Here is a tiny trained network, its code and every weight. The questions are about switching its units off for an input and a class, where a switched-off unit gives its printed mean instead of its output.

import numpy as np


def w(rows, s, z=0):
    codes = np.array(rows[::2]) - 128.0
    scale = np.full(codes.shape[1], s)
    scale[-1] = z or s
    return codes * scale


def f(y):
    return y / 2 * (1 + np.tanh(0.7978845608 * (y + 0.044715 * y**3)))


def log_softmax(a):
    a = a - a.max(-1, keepdims=True)
    return a - np.log(np.exp(a).sum(-1, keepdims=True))


def net(x, mask):
    res = np.array(x, float).reshape(1, 3) / 4 @ E
    y = f(res @ A[0][:, :-1].T + A[0][:, -1])
    res = res + np.where(mask, y, B[0][:, -1]) @ B[0][:, :-1]
    return log_softmax(res[-1] @ U[:, :-1].T + U[:, -1])


A, B = {}, {}
E = w([
[8,118,194,173,79,134,122,24],'x0',
[219,70,87,215,124,103,58,31],'x1',
[121,91,151,99,237,41,212,92],'x2',
],0.012)
A[0] = w([
[126,138,123,138,60,160,111,173,252],'neuron 1',
[167,117,107,131,151,140,110,163,172],'neuron 2',
[84,135,139,131,99,152,145,92,132],'neuron 3',
[122,122,134,147,108,129,106,54,253],'neuron 4',
[135,125,127,134,182,103,145,156,159],'neuron 5',
[97,151,107,140,132,143,124,99,117],'neuron 6',
[189,120,110,144,115,131,98,118,140],'neuron 7',
[110,139,113,111,128,141,121,165,147],'neuron 8',
[78,146,142,132,107,145,127,139,156],'neuron 9',
[173,109,139,132,248,102,150,139,245],'neuron 10',
[136,167,123,133,118,130,125,197,195],'neuron 11',
[124,138,122,117,121,153,149,192,216],'neuron 12',
[68,121,136,136,110,126,155,121,209],'neuron 13',
[93,98,121,141,142,124,115,131,90],'neuron 14',
[152,152,98,124,231,135,167,109,208],'neuron 15',
[136,124,130,121,208,110,149,155,180],'neuron 16',
[95,139,149,138,131,123,128,119,129],'neuron 17',
[133,139,130,141,119,152,131,165,91],'neuron 18',
],0.017,0.0038)
B[0] = w([
[132,194,120,118,101,117,102,242,227],'neuron 1',
[99,163,153,62,141,83,196,120,204],'neuron 2',
[52,110,182,118,70,121,147,116,176],'neuron 3',
[96,165,66,188,66,156,85,68,204],'neuron 4',
[135,56,178,130,163,162,134,123,187],'neuron 5',
[119,130,155,137,101,104,100,93,147],'neuron 6',
[172,148,30,180,164,153,108,114,209],'neuron 7',
[169,167,123,163,116,137,146,162,175],'neuron 8',
[82,174,112,134,95,110,137,115,175],'neuron 9',
[151,1,60,75,242,129,180,35,249],'neuron 10',
[178,181,152,98,159,128,183,159,212],'neuron 11',
[212,176,184,151,162,146,98,166,214],'neuron 12',
[92,133,197,66,129,115,155,107,176],'neuron 13',
[104,123,101,112,110,149,157,137,135],'neuron 14',
[148,15,155,108,219,107,141,79,216],'neuron 15',
[168,27,210,135,160,137,90,138,209],'neuron 16',
[87,118,152,90,119,126,153,111,151],'neuron 17',
[173,162,108,136,120,90,162,123,162],'neuron 18',
],0.017,0.019)
U = w([
[202,140,171,106,167,165,152,168,5],'0',
[180,225,89,92,103,113,139,225,168],'1',
[142,150,46,188,70,192,37,139,194],'2',
[169,2,124,72,193,116,138,142,228],'3',
[145,115,18,115,148,115,148,70,75],'4',
[49,169,106,111,23,113,115,108,149],'5',
],0.0086,0.0016)

Each question gives the input, the list of numbers given to net, and the class t.
The units are the neurons (one row each of A and B). Each row of codes is followed by its name. A weight is (code - 128) times the scale printed after its matrix; where a second scale follows, it is the last column's (A, B and U).
mask holds one flag per neuron, in row order. A switched-off neuron (its flag False) gives its mean, the last column of its row in B, instead of its output. The means were averaged over made-up inputs and are rounded, as every weight is.
A unit's drop is (log p(t) with every unit on - log p(t) with that unit switched off) / (log p(t) with every unit on - log p(t) with every unit switched off).
The circuit of an input: a set's keep is (log p(t) with only the set's units on - log p(t) with every unit switched off) / (log p(t) with every unit on - log p(t) with every unit switched off). Starting from the 12 units with the biggest drops (on a tie, the unit counted first), units are removed one at a time, each time the one whose removal leaves the highest keep (on an exact tie, the one counted first), for as long as the keep stays at least 0.8.
units of the circuit, in order: the units of the circuit, biggest drop first
k most important neurons: the k neurons with the biggest drops, biggest first
drop of u: that unit's drop, to one decimal
input [4,7,6], class 4: units of the circuit, in order : neuron 4
input [2,3,3], class 4: units of the circuit, in order : neuron 4; neuron 16
input [8,7,-6], class 5: 2 most important neurons : neuron 3; neuron 12
input [3,-7,2], class 5: 2 most important neurons : neuron 10; neuron 9
input [7,7,-8], class 2: 2 most important neurons : neuron 7; neuron 4
input [-1,3,-1], class 2: 2 most important neurons : neuron 10; neuron 15
input [-7,7,-4], class 4: drop of neuron 7 : 0.2
input [0,5,-1], class 2: drop of neuron 10 : 0.2
input [-1,-8,0], class 0: drop of neuron 4 : 0.3
input [1,-6,1], class 0: drop of neuron 1 : 0.2
